Here is a tiny trained network, its code and every weight. The questions are about switching its units off for an input and a target symbol, where a switched-off unit gives its printed mean instead of its output.

import numpy as np


def w(rows, s, z=0):
    codes = np.array(rows[::2]) - 128.0
    scale = np.full(codes.shape[1], s)
    scale[-1] = z or s
    return codes * scale


def norm(h):
    return h / np.sqrt((h * h).mean(-1, keepdims=True) + 1e-5)


def f(y):
    return y / 2 * (1 + np.tanh(0.7978845608 * (y + 0.044715 * y**3)))


def softmax(a):
    e = np.exp(a - a.max(-1, keepdims=True))
    return e / e.sum(-1, keepdims=True)


def log_softmax(a):
    a = a - a.max(-1, keepdims=True)
    return a - np.log(np.exp(a).sum(-1, keepdims=True))


def net(x, mask):
    ids = ['αβγδεηθλμξπστφψω'.index(c) for c in x.split()]
    T = len(ids)
    res = E[ids] + P[:T]
    u = 0
    for l in range(2):
        q, k, v = (norm(res) @ M[l].T for M in (Q, K, V))
        z = softmax(np.where(np.tri(T) > 0, q @ k.T / 2**0.5, -1e9)) @ v
        res = res + np.where(mask[u], z, O[l][:, -1]) @ O[l][:, :-1]
        u += 1
        y = f(norm(res) @ A[l][:, :-1].T + A[l][:, -1])
        res = res + np.where(mask[u : u + 4], y, B[l][:, -1]) @ B[l][:, :-1]
        u += 4
    return log_softmax(norm(res)[-1] @ U[:, :-1].T + U[:, -1])


Q, K, V, O, A, B = {}, {}, {}, {}, {}, {}
E = w([
[52,75,77,181,125],'α',
[109,162,119,83,148],'β',
[100,84,91,165,172],'γ',
[110,54,105,163,137],'δ',
[63,113,89,249,115],'ε',
[141,146,105,115,100],'η',
[62,109,117,217,189],'θ',
[138,168,123,143,118],'λ',
[136,150,108,86,134],'μ',
[89,127,164,95,64],'ξ',
[92,77,128,216,129],'π',
[124,184,158,156,129],'σ',
[89,81,125,149,165],'τ',
[29,81,113,136,160],'φ',
[135,163,128,139,118],'ψ',
[75,6,103,155,71],'ω',
],0.023)
P = w([
[145,59,253,146,212],'0',
[81,212,166,139,100],'1',
[92,201,141,149,66],'2',
[97,208,140,135,81],'3',
[106,206,111,135,73],'4',
[117,207,89,128,69],'5',
[134,195,79,129,73],'6',
[136,188,61,122,68],'7',
[156,179,38,115,66],'8',
[156,182,41,117,58],'9',
[167,170,35,111,53],'10',
[193,179,23,107,69],'11',
],0.0071)
Q[0] = w([
[101,187,176,106,123],'L0H0',
[176,180,158,71,1],'L0H0',
],0.011)
K[0] = w([
[138,175,169,110,103],'L0H0',
[247,94,221,61,95],'L0H0',
],0.011)
V[0] = w([
[191,93,178,76,85],'L0H0',
[1,162,74,127,120],'L0H0',
],0.0099)
O[0] = w([
[136,211,127,170,254,45],'L0H0',
[228,62,172,139,51,254],'L0H0',
],0.011,0.0052)
A[0] = w([
[154,160,157,204,31,41],'L0N0',
[157,129,197,101,165,113],'L0N1',
[197,156,36,143,63,195],'L0N2',
[255,203,140,170,218,253],'L0N3',
],0.0061,0.0043)
B[0] = w([
[146,151,42,3,198,185],'L0N0',
[205,93,43,124,126,114],'L0N1',
[88,173,255,157,128,253],'L0N2',
[52,64,139,81,39,199],'L0N3',
],0.0073,0.0054)
Q[1] = w([
[83,221,226,70,11],'L1H0',
[32,188,126,61,136],'L1H0',
],0.011)
K[1] = w([
[72,79,231,178,254],'L1H0',
[118,151,113,118,219],'L1H0',
],0.0086)
V[1] = w([
[92,163,90,143,215],'L1H0',
[128,84,143,6,205],'L1H0',
],0.015)
O[1] = w([
[220,59,250,151,185,4],'L1H0',
[192,53,35,176,121,103],'L1H0',
],0.013,0.004)
A[1] = w([
[120,87,200,115,158,145],'L1N0',
[14,176,93,83,122,77],'L1N1',
[82,166,105,170,224,103],'L1N2',
[7,27,72,172,116,254],'L1N3',
],0.016,0.007)
B[1] = w([
[54,150,119,118,126,160],'L1N0',
[194,68,92,126,196,219],'L1N1',
[222,196,29,170,4,135],'L1N2',
[46,139,162,209,69,250],'L1N3',
],0.015)
U = w([
[85,181,16,82,122,57],'α',
[158,26,56,218,126,108],'β',
[186,172,135,65,20,77],'γ',
[187,106,238,127,60,70],'δ',
[70,199,79,40,142,115],'ε',
[154,210,118,196,175,225],'η',
[154,102,85,55,145,204],'θ',
[125,112,205,162,164,181],'λ',
[181,8,147,208,192,144],'μ',
[45,90,146,234,96,128],'ξ',
[139,173,153,24,126,126],'π',
[36,231,205,75,105,3],'σ',
[239,43,125,152,68,71],'τ',
[83,100,45,144,89,185],'φ',
[128,98,199,158,180,255],'ψ',
[181,62,56,98,135,198],'ω',
],0.016,0.0045)

Each question gives the input, a string of symbols that net reads in full, and the target symbol t.
The units are the heads (2 rows each of Q, K, V and O) and the neurons (one row each of A and B). Each row of codes is followed by its name. A weight is (code - 128) times the scale printed after its matrix; where a second scale follows, it is the last column's (O, A, B and U).
mask holds one flag per unit, layer by layer, with each layer's heads first. A switched-off unit (its flag False) gives its mean, the last column of its rows in O or B, instead of its output. The means were averaged over made-up inputs and are rounded, as every weight is.
A unit's drop is (log p(t) with every unit on - log p(t) with that unit switched off) / (log p(t) with every unit on - log p(t) with every unit switched off).
The circuit of an input: a set's keep is (log p(t) with only the set's units on - log p(t) with every unit switched off) / (log p(t) with every unit on - log p(t) with every unit switched off). Starting from all 10 units, units are removed one at a time, each time the one whose removal leaves the highest keep (on an exact tie, the one counted first), for as long as the keep stays at least 0.8.
circuit, biggest first: the units of the circuit, biggest drop first
k most important neurons: the k neurons with the biggest drops, biggest first
k most important neurons of layer l: the k neurons of layer l with the biggest drops, biggest first
input ξ ξ ξ θ η σ τ π η τ π η, target ξ: 3 most important neurons : (L0N3, L0N0, L1N1)
input ω η β, target ω: circuit, biggest first : (L1N3, L1N1)
input λ ε θ π σ, target λ: circuit, biggest first : (L1H0, L0H0)
input φ μ τ ξ λ ξ σ ε σ, target φ: most important neuron : (L0N3)
input π τ σ γ β, target π: circuit, biggest first : (L1N3, L1H0, L0H0)
input ω σ ψ σ ψ, target ω: 3 most important neurons : (L1N3, L0N0, L1N1)
input ψ σ τ σ, target ψ: circuit, biggest first : (L0H0, L1H0)
input α π θ μ, target α: circuit, biggest first : (L0H0, L1H0, L1N1)
input ω τ γ σ σ α σ σ π ω β, target ω: circuit, biggest first : (L1N1, L1N3)
input θ ε α η β, target θ: circuit, biggest first : (L1N3, L0H0)
input π σ γ ε ε θ τ σ, target π: circuit, biggest first : (L1N3, L1H0, L1N1)
input β σ ω β α σ θ θ α σ μ σ, target β: circuit, biggest first : (L0H0, L1H0)
input π ψ α ξ γ θ ω σ η φ η η, target π: 4 most important neurons : (L1N3, L0N2, L1N1, L0N3)
input μ φ σ σ μ, target μ: circuit, biggest first : (L1H0, L0H0)
input α β ε η η ψ σ η ω θ β, target α: circuit, biggest first : (L0H0, L1H0, L1N1)
input σ θ σ ξ θ σ σ δ σ, target σ: circuit, biggest first : (L1H0)
input δ ξ ξ γ θ ξ γ λ π θ η, target δ: 4 most important neurons : (L1N1, L0N0, L1N3, L0N2)
input μ π σ π β α η ξ σ μ, target μ: circuit, biggest first : (L0H0, L1H0)
input θ γ ξ ψ β ε σ τ μ, target θ: 2 most important neurons : (L1N3, L1N1)
input η β η ψ σ, target η: circuit, biggest first : (L0H0, L1N2)
input τ β ξ σ δ ξ, target τ: 2 most important neurons : (L1N3, L0N3)
input σ ξ α ω α ξ τ ψ, target σ: 3 most important neurons : (L0N0, L1N1, L0N3)
input δ θ σ, target δ: 4 most important neurons : (L1N1, L1N3, L0N0, L0N2)
input σ η ξ δ ξ δ η, target σ: 3 most important neurons of layer 1 : (L1N1, L1N0, L1N3)
input γ σ α η σ τ ψ η σ η σ, target γ: 3 most important neurons : (L1N1, L1N3, L0N0)
input η σ δ η δ ε η σ θ σ ξ, target η: 2 most important neurons : (L1N2, L1N3)
input τ ω θ ε ε ε α θ σ τ ξ σ, target τ: 2 most important neurons of layer 1 : (L1N3, L1N1)
input ψ τ σ η δ τ σ σ θ ω θ ψ, target ψ: 2 most important neurons of layer 0 : (L0N2, L0N0)
